Below is a small trained network, with its code and all its weights. Each question gives an input and a class and asks what happens when units are switched off, that is, made to give their printed mean instead of their output.

import numpy as np


def w(rows, s, z=0):
    codes = np.array(rows[::2]) - 128.0
    scale = np.full(codes.shape[1], s)
    scale[-1] = z or s
    return codes * scale


def norm(h):
    return h / np.sqrt((h * h).mean(-1, keepdims=True) + 1e-5)


def f(y):
    return y / 2 * (1 + np.tanh(0.7978845608 * (y + 0.044715 * y**3)))


def log_softmax(a):
    a = a - a.max(-1, keepdims=True)
    return a - np.log(np.exp(a).sum(-1, keepdims=True))


def net(x, mask):
    res = np.array(x, float).reshape(1, 5) / 4 @ E
    u = 0
    for l in range(2):
        y = f(norm(res) @ A[l][:, :-1].T + A[l][:, -1])
        res = res + np.where(mask[u : u + 12], y, B[l][:, -1]) @ B[l][:, :-1]
        u += 12
    return log_softmax(norm(res)[-1] @ U[:, :-1].T + U[:, -1])


A, B = {}, {}
E = w([
[255,164,140],'x0',
[130,169,21],'x1',
[131,144,243],'x2',
[71,251,199],'x3',
[150,190,104],'x4',
],0.0069)
A[0] = w([
[134,141,108,166],'L0N0',
[41,157,110,124],'L0N1',
[116,115,106,95],'L0N2',
[135,193,138,96],'L0N3',
[119,85,253,226],'L0N4',
[115,207,96,254],'L0N5',
[154,189,138,146],'L0N6',
[172,145,87,130],'L0N7',
[148,116,108,119],'L0N8',
[160,94,91,173],'L0N9',
[183,173,146,169],'L0N10',
[132,165,112,195],'L0N11',
],0.022,0.0042)
B[0] = w([
[147,119,204,145],'L0N0',
[49,52,101,204],'L0N1',
[125,109,145,134],'L0N2',
[86,137,179,168],'L0N3',
[123,207,93,253],'L0N4',
[87,55,177,215],'L0N5',
[116,130,253,177],'L0N6',
[175,106,149,174],'L0N7',
[175,87,154,144],'L0N8',
[205,114,135,187],'L0N9',
[151,157,187,191],'L0N10',
[106,83,186,162],'L0N11',
],0.013,0.011)
A[1] = w([
[152,137,135,74],'L1N0',
[37,124,108,127],'L1N1',
[117,115,2,255],'L1N2',
[117,197,220,142],'L1N3',
[106,124,113,3],'L1N4',
[101,31,131,166],'L1N5',
[162,126,80,124],'L1N6',
[141,129,123,18],'L1N7',
[72,122,70,117],'L1N8',
[116,45,96,175],'L1N9',
[130,126,134,61],'L1N10',
[136,125,115,17],'L1N11',
],0.013,0.0053)
B[1] = w([
[110,155,169,117],'L1N0',
[86,87,2,213],'L1N1',
[231,142,81,245],'L1N2',
[99,186,89,253],'L1N3',
[68,112,129,102],'L1N4',
[179,158,152,253],'L1N5',
[182,124,205,144],'L1N6',
[104,138,185,99],'L1N7',
[155,94,92,170],'L1N8',
[169,152,92,226],'L1N9',
[98,118,118,105],'L1N10',
[106,131,182,98],'L1N11',
],0.0086,0.0053)
U = w([
[185,88,186,169],'0',
[26,69,149,96],'1',
[255,88,103,142],'2',
[130,218,130,175],'3',
[153,135,112,5],'4',
[117,54,70,152],'5',
[104,147,210,138],'6',
[86,168,51,117],'7',
],0.024,0.013)

Each question gives the input, the list of numbers given to net, and the class t.
The units are the neurons (one row each of A and B). Each row of codes is followed by its name. A weight is (code - 128) times the scale printed after its matrix; where a second scale follows, it is the last column's (A, B and U).
mask holds one flag per neuron, layer by layer. A switched-off neuron (its flag False) gives its mean, the last column of its row in B, instead of its output. The means were averaged over made-up inputs and are rounded, as every weight is.
A unit's drop is (log p(t) with every unit on - log p(t) with that unit switched off) / (log p(t) with every unit on - log p(t) with every unit switched off).
The circuit of an input: a set's keep is (log p(t) with only the set's units on - log p(t) with every unit switched off) / (log p(t) with every unit on - log p(t) with every unit switched off). Starting from the 12 units with the biggest drops (on a tie, the unit counted first), units are removed one at a time, each time the one whose removal leaves the highest keep (on an exact tie, the one counted first), for as long as the keep stays at least 0.8.
units of the circuit, in order: the units of the circuit, biggest drop first
top k neurons: the k neurons with the biggest drops, biggest first
k most important neurons of layer l: the k neurons of layer l with the biggest drops, biggest first
drop of u: that unit's drop, to one decimal
input [2,1,7,-6,-4], class 3: units of the circuit, in order	(L0N4)
input [-2,-1,6,7,-2], class 1: units of the circuit, in order	(L0N1, L0N9)
input [-7,0,-2,-2,-8], class 7: units of the circuit, in order	(L0N5, L0N11)
input [0,1,5,-5,-1], class 2: 2 most important neurons of layer 0	(L0N6, L0N10)
input [7,1,6,4,-4], class 3: top 2 neurons	(L0N4, L1N3)
input [1,-8,1,-3,-5], class 3: top 2 neurons	(L0N4, L0N1)
input [-2,-5,3,-6,0], class 2: 4 most important neurons of layer 0	(L0N6, L0N10, L0N3, L0N0)
input [-2,1,-6,0,2], class 2: top 2 neurons	(L0N6, L1N5)
input [2,-3,5,-5,-7], class 3: 2 most important neurons of layer 0	(L0N4, L0N1)
input [-5,-2,-1,8,-7], class 7: drop of L0N4	0.2
input [-4,-1,-5,6,1], class 1: drop of L0N5	0.1
input [-4,1,-3,-6,5], class 2: drop of L1N4	0.0
